Below is a small trained network, with its code and all its weights. Each question gives an input and a class and asks what happens when units are switched off, that is, made to give their printed mean instead of their output.

import numpy as np


def w(rows, s, z=0):
    codes = np.array(rows[::2]) - 128.0
    scale = np.full(codes.shape[1], s)
    scale[-1] = z or s
    return codes * scale


def f(y):
    return np.maximum(y, 0)


def log_softmax(a):
    a = a - a.max(-1, keepdims=True)
    return a - np.log(np.exp(a).sum(-1, keepdims=True))


def net(x, mask):
    res = np.array(x, float).reshape(1, 6) / 4 @ E
    y = f(res @ A[0][:, :-1].T + A[0][:, -1])
    res = res + np.where(mask, y, B[0][:, -1]) @ B[0][:, :-1]
    return log_softmax(res[-1] @ U[:, :-1].T + U[:, -1])


A, B = {}, {}
E = w([
[159,156,116,123,113,115,110,115],'x0',
[177,149,124,112,226,30,231,170],'x1',
[106,107,133,137,145,121,124,134],'x2',
[63,170,186,7,180,162,61,96],'x3',
[97,171,183,124,42,85,99,254],'x4',
[141,143,124,130,124,130,123,127],'x5',
],0.0099)
A[0] = w([
[106,93,121,84,168,200,64,1,186],'n0',
[145,155,206,217,67,17,133,254,170],'n1',
[172,63,124,193,65,152,95,133,167],'n2',
[186,111,46,151,232,107,174,83,179],'n3',
[104,56,57,94,138,165,120,52,172],'n4',
[175,67,115,136,213,194,109,19,253],'n5',
[186,84,36,158,153,135,181,78,194],'n6',
[15,143,161,7,67,171,63,168,148],'n7',
[199,100,86,179,155,58,208,194,126],'n8',
[177,117,87,156,130,102,179,194,167],'n9',
[179,143,176,49,200,113,166,152,116],'n10',
[133,81,89,221,66,135,107,118,176],'n11',
[153,77,94,230,61,202,109,147,185],'n12',
[177,135,114,189,144,76,196,156,123],'n13',
[116,188,175,67,214,106,157,143,86],'n14',
[191,77,63,189,166,112,216,69,154],'n15',
[143,69,117,119,161,187,52,8,161],'n16',
[121,200,176,43,237,78,136,143,83],'n17',
[90,171,200,83,64,203,36,172,178],'n18',
[151,111,111,156,102,17,214,221,117],'n19',
[125,126,136,60,198,99,134,117,131],'n20',
[131,159,163,46,191,72,146,135,99],'n21',
],0.0061,0.0045)
B[0] = w([
[136,216,165,149,173,214,187,14,228],'n0',
[137,190,237,116,139,100,174,151,246],'n1',
[186,92,207,189,66,94,142,167,196],'n2',
[135,91,18,99,119,172,181,138,214],'n3',
[161,143,145,149,142,187,181,88,195],'n4',
[178,126,128,126,142,218,193,24,236],'n5',
[160,43,74,81,134,178,188,89,209],'n6',
[54,181,118,110,87,65,53,91,224],'n7',
[64,171,144,45,197,149,218,101,213],'n8',
[133,128,164,64,195,106,185,128,193],'n9',
[194,63,139,157,49,177,173,180,176],'n10',
[234,54,146,211,75,145,121,185,204],'n11',
[244,60,206,195,56,139,104,167,219],'n12',
[65,136,141,48,201,132,165,83,191],'n13',
[178,86,102,208,45,185,104,163,174],'n14',
[139,87,27,89,153,137,167,117,216],'n15',
[161,204,196,179,182,169,187,37,214],'n16',
[224,48,140,223,40,144,63,179,187],'n17',
[56,166,144,101,108,64,34,123,227],'n18',
[82,227,199,102,192,81,233,89,216],'n19',
[228,109,133,180,83,191,152,124,171],'n20',
[235,79,181,253,61,136,84,191,173],'n21',
],0.0053,0.011)
U = w([
[193,54,97,222,99,170,133,138,240],'0',
[101,251,210,116,236,116,166,91,136],'1',
[158,92,204,195,58,39,106,253,205],'2',
[7,173,105,83,106,58,33,131,24],'3',
[113,87,35,38,205,97,168,135,1],'4',
],0.0074,0.0012)

Each question gives the input, the list of numbers given to net, and the class t.
The units are the neurons (one row each of A and B). Each row of codes is followed by its name. A weight is (code - 128) times the scale printed after its matrix; where a second scale follows, it is the last column's (A, B and U).
mask holds one flag per neuron, in row order. A switched-off neuron (its flag False) gives its mean, the last column of its row in B, instead of its output. The means were averaged over made-up inputs and are rounded, as every weight is.
A unit's drop is (log p(t) with every unit on - log p(t) with that unit switched off) / (log p(t) with every unit on - log p(t) with every unit switched off).
The circuit of an input: a set's keep is (log p(t) with only the set's units on - log p(t) with every unit switched off) / (log p(t) with every unit on - log p(t) with every unit switched off). Starting from the 12 units with the biggest drops (on a tie, the unit counted first), units are removed one at a time, each time the one whose removal leaves the highest keep (on an exact tie, the one counted first), for as long as the keep stays at least 0.8.
units of the circuit, in order: the units of the circuit, biggest drop first
k most important neurons: the k neurons with the biggest drops, biggest first
drop when u is switched off: that unit's drop, to one decimal
input [8,1,8,7,8,-4], class 2: units of the circuit, in order : n17
input [3,-2,2,6,1,4], class 3: units of the circuit, in order : n7, n18, n19
input [3,1,-8,2,-8,-1], class 0: units of the circuit, in order : n19, n8
input [2,1,8,2,-8,-7], class 0: units of the circuit, in order : n19, n8
input [-1,-3,-3,8,1,0], class 3: units of the circuit, in order : n7, n18
input [-4,4,-3,0,-2,-5], class 4: 2 most important neurons : n12, n11
input [8,1,5,-7,3,5], class 1: 3 most important neurons : n19, n8, n13
input [5,1,7,-7,2,-8], class 1: 2 most important neurons : n19, n8
input [7,1,2,-7,-8,-4], class 4: 2 most important neurons : n15, n8
input [7,2,3,-8,-2,2], class 4: drop when n4 is switched off : 0.0
input [3,2,-6,4,8,2], class 2: drop when n17 is switched off : 0.1
input [4,-3,-3,4,1,4], class 3: drop when n18 is switched off : 0.1
